Below are the code and all the weights of a small trained network. Each question names an input and a class and asks about switching units off, where a switched-off unit gives its printed mean instead of its output.

import numpy as np


def w(rows, s, z=0):
    codes = np.array(rows[::2]) - 128.0
    scale = np.full(codes.shape[1], s)
    scale[-1] = z or s
    return codes * scale


def f(y):
    return y / 2 * (1 + np.tanh(0.7978845608 * (y + 0.044715 * y**3)))


def log_softmax(a):
    a = a - a.max(-1, keepdims=True)
    return a - np.log(np.exp(a).sum(-1, keepdims=True))


def net(x, mask):
    res = np.array(x, float).reshape(1, 7) / 4 @ E
    y = f(res @ A[0][:, :-1].T + A[0][:, -1])
    res = res + np.where(mask, y, B[0][:, -1]) @ B[0][:, :-1]
    return log_softmax(res[-1] @ U[:, :-1].T + U[:, -1])


A, B = {}, {}
E = w([
[185,89,126],'x0',
[153,147,209],'x1',
[181,5,149],'x2',
[159,195,60],'x3',
[199,123,74],'x4',
[218,176,57],'x5',
[255,124,198],'x6',
],0.005)
A[0] = w([
[109,90,71,153],'N0',
[211,162,153,253],'N1',
[132,174,155,90],'N2',
[109,92,81,148],'N3',
[123,175,193,207],'N4',
[102,135,7,125],'N5',
[48,124,88,66],'N6',
[74,139,123,82],'N7',
[147,118,156,75],'N8',
[84,106,128,126],'N9',
[89,119,37,71],'N10',
[103,144,115,92],'N11',
[156,121,146,124],'N12',
[62,182,127,54],'N13',
[103,105,138,71],'N14',
[150,102,73,181],'N15',
[121,113,175,47],'N16',
[174,173,179,105],'N17',
[106,118,188,68],'N18',
[73,161,111,22],'N19',
[119,180,111,125],'N20',
[102,147,190,80],'N21',
[109,25,120,188],'N22',
],0.015,0.0029)
B[0] = w([
[182,128,164,163],'N0',
[111,44,35,253],'N1',
[131,117,111,139],'N2',
[174,122,157,156],'N3',
[54,131,69,191],'N4',
[252,181,122,218],'N5',
[108,165,183,183],'N6',
[95,157,154,153],'N7',
[102,124,130,144],'N8',
[116,127,185,157],'N9',
[208,156,165,179],'N10',
[126,149,131,133],'N11',
[115,106,120,154],'N12',
[88,188,112,179],'N13',
[124,124,179,136],'N14',
[206,115,147,174],'N15',
[70,133,155,151],'N16',
[109,86,88,178],'N17',
[45,138,162,168],'N18',
[114,168,136,155],'N19',
[166,142,106,163],'N20',
[60,156,145,159],'N21',
[168,30,223,251],'N22',
],0.021,0.0057)
U = w([
[147,16,82,248],'0',
[95,166,140,228],'1',
[137,49,60,122],'2',
[101,40,255,55],'3',
[233,171,141,28],'4',
[177,10,153,76],'5',
],0.0096,0.0011)

Each question gives the input, the list of numbers given to net, and the class t.
The units are the neurons (one row each of A and B). Each row of codes is followed by its name. A weight is (code - 128) times the scale printed after its matrix; where a second scale follows, it is the last column's (A, B and U).
mask holds one flag per neuron, in row order. A switched-off neuron (its flag False) gives its mean, the last column of its row in B, instead of its output. The means were averaged over made-up inputs and are rounded, as every weight is.
A unit's drop is (log p(t) with every unit on - log p(t) with that unit switched off) / (log p(t) with every unit on - log p(t) with every unit switched off).
The circuit of an input: a set's keep is (log p(t) with only the set's units on - log p(t) with every unit switched off) / (log p(t) with every unit on - log p(t) with every unit switched off). Starting from the 12 units with the biggest drops (on a tie, the unit counted first), units are removed one at a time, each time the one whose removal leaves the highest keep (on an exact tie, the one counted first), for as long as the keep stays at least 0.8.
units of the circuit, in order: the units of the circuit, biggest drop first
k most important neurons: the k neurons with the biggest drops, biggest first
drop when u is switched off: that unit's drop, to one decimal
input [-1,4,-4,-4,-6,-7,4], class 1: units of the circuit, in order : [N4; N22]
input [8,2,6,6,3,1,2], class 0: units of the circuit, in order : [N1]
input [-1,-6,-5,-5,-2,-1,-4], class 4: units of the circuit, in order : [N5; N10]
input [7,4,-8,-2,2,1,6], class 2: 2 most important neurons : [N22; N4]
input [-4,1,-1,2,1,-7,6], class 0: 2 most important neurons : [N6; N13]
input [-2,5,-2,4,7,8,-1], class 0: 2 most important neurons : [N1; N17]
input [4,-8,0,-7,8,-6,-2], class 3: 2 most important neurons : [N22; N1]
input [-4,3,-4,-3,-7,-5,2], class 1: drop when N22 is switched off : 0.1
input [0,3,-5,-2,3,-2,-2], class 1: drop when N22 is switched off : 0.2
input [4,-5,-7,6,-8,-7,-3], class 1: drop when N6 is switched off : 0.1
input [0,7,2,4,4,1,-1], class 0: drop when N13 is switched off : 0.1
